[[-47 -59  -4 -87]
 [  3  -3  19  36]
 [-17 -34 -60 -47]] -17

[-60 -31  15 -41  68  41] -60

[  1  79  39 -57  26 -61 -27] 1

[-25  46  71  56  43] -25

[ 38 -21  16 -19 -51  76   0] 38

[[ 14  13 -17  -5]
 [ 14  66   5 -13]
 [ 21  -2   8 -78]] 21

[[ 29  29 -25  -8  65   3]
 [-47  17 -22  48 -78 -74]] -47

[[ 67  -3 -51 -62  -1  49]
 [-52 -29  42 -45 -39 -34]
 [-66  46  -5  56 -47 -19]] -66
---
43	-76	3	49	-13 -> -13

-17	-10	-11	-13
16	-15	-70	-47
45	-7	-8	-9
-> 16

-88	-27	-24	-8	-25	-37 -> -25

-4	-12	-1	-12	-34
49	13	-25	-19	66
-29	16	12	22	5
-> -34

-37	61	-23	52	91	-6
-10	-33	3	-34	-83	-26
-> 91

32	-9	-39	56
42	-7	-84	64
-9	54	-18	-89
-> 42

-7	-53	82	8	63 -> 63

-85	-33	-19	39	-13 -> -13

-1	3	5	5	-9
13	-91	-92	-7	-12
-2	3	3	6	-5
-> -9

-29	-35	-47	-79	5	37	25 -> 5
---
[[-46 -60 -20   6  68]
 [-36 -13  16 -85 -35]] >> 68, 16

[ 11  16  76 -32 -30  -2  73] >> 76, 73

[ -2 -85 -73 -52 -67   3 -17] >> 3, -2

[[-61 -16 -43 -16]
 [-75 -48  52 -44]
 [ -4 -48   2  37]] >> 52, 37

[-38 -74  42  50] >> 50, 42

[[  7  69  23  -4]
 [-62  20  -4 -56]] >> 69, 23

[[-27 -22   6  16 -22]
 [ 76  82  42  27 -11]] >> 82, 76

[-39 -26  31  -8 -16 -68 -73] >> 31, -8
---
 54  -17   75  -13 out 75

 78  -36    7   -3  -31  -31  -38
 66  -25    4   -4  -25  -22  -30
out 7

 20   35  -23  -87
 35  -24  -81   -8
out -23

  6   13  -23    3  -19   15
 13   27  -82  -20   18   52
out -23

 15   14   16    9
 45   28  -80   12
-35  -26   42   11
out 16

 27  -21   65   21   17 out 65

 9  13  72  44   1 out 72
---
[[-38 -40 -35  69]
 [-43 -38 -37 -61]] yields -43

[ 78  13 -30  14] yields 13

[[ 37  34 -12  14 -12]
 [ 71  21  21  21 -17]
 [ 50  63  -5  50 -58]] yields -17

[-52  34  60 -16  73 -27] yields -27

[ 38 -80 -61  10] yields -61

[ 37 -68 -37  -8  18   1 -12] yields -37

[-29  21  -6  52  45  81] yields -6

[  1  40 -34  79] yields 1

[ 75 -26  33 -47] yields -26

[ 6 87 81 -1 20] yields 6
---
[[-9.4, -11.2, 6.6, -12.3, 21.7, 20.0, 9.8], [-16.6, -5.8, -1.1, 20.5, -6.2, -7.8, 10.8]]
-7.8
[[7.15, -9.93, -7.24, 4.45, -4.84, -4.68], [-6.40, 9.31, 15.36, -5.74, 3.55, 6.17], [10.02, -14.41, -16.99, 7.15, -4.04, -10.66]]
3.55
[[-0.5, -0.1, -0.7, -1.0, -1.4, -1.3], [1.8, -0.1, -0.5, 0.7, -0.4, -0.3], [1.1, 0.4, -0.7, -0.4, 0.1, 0.1]]
-0.4
[[-0.325, 1.520, -0.618, -0.012, -0.062, -0.123, -0.777], [-1.019, -1.258, 0.009, 0.498, -0.087, -0.206, 0.927], [-2.461, 0.647, -1.602, 0.562, 0.294, -0.128, -0.626]]
-0.206
[[0.2, 0.7, 1.3, -1.5, 0.6, -0.5, -0.1], [0.1, -0.2, 2.4, -0.7, 0.0, 0.5, -1.1], [-0.4, 0.8, 1.9, -0.8, 0.6, -1.4, -0.6]]
0.5
[[0.56, 0.65, -1.56, 1.10], [0.86, -0.11, 0.95, 0.42]]
0.95
[[-11.32, -75.33, -9.64, -186.84, 17.40, -75.28, 34.71], [111.66, -205.92, 23.52, -56.12, -107.09, -115.97, 179.08], [9.33, -161.76, -122.48, -91.35, -8.99, -63.24, -126.32]]
-115.97
[[-84.328, -170.943, -201.377, 54.771, -144.229, 239.384, 195.153], [-76.358, -135.709, -24.739, -19.918, -178.849, -79.475, -82.932], [-31.115, 1.070, -88.106, -53.171, 37.981, 20.054, 16.022]]
-79.475
---
[[ 52  -1 -87  47  52]
 [-88 -23  47 -15 -26]]	52

[[ -7 -74 -27 -23 -36  35 -58]
 [ -9 -14  79 -65 -31 -24 -47]
 [-45 -68   6 -21 -14   3 -47]]	-47

[[ -2  52  20 -85]
 [ -6  58   4 -81]
 [ -5  59   8 -82]]	-81

[[-72  26  35  51  19]
 [ -7 -13 -45 -26  -9]
 [ 28 -29 -35 -52  24]]	-9

[[ 49  47 -55  51 -19]
 [-51  69 -43  42 -73]
 [ 40  74  62  29 -43]]	-73

[[  1   2 -30  -5  31  -6 -16]
 [ 32  25 -10 -18   2  59 -75]]	-16
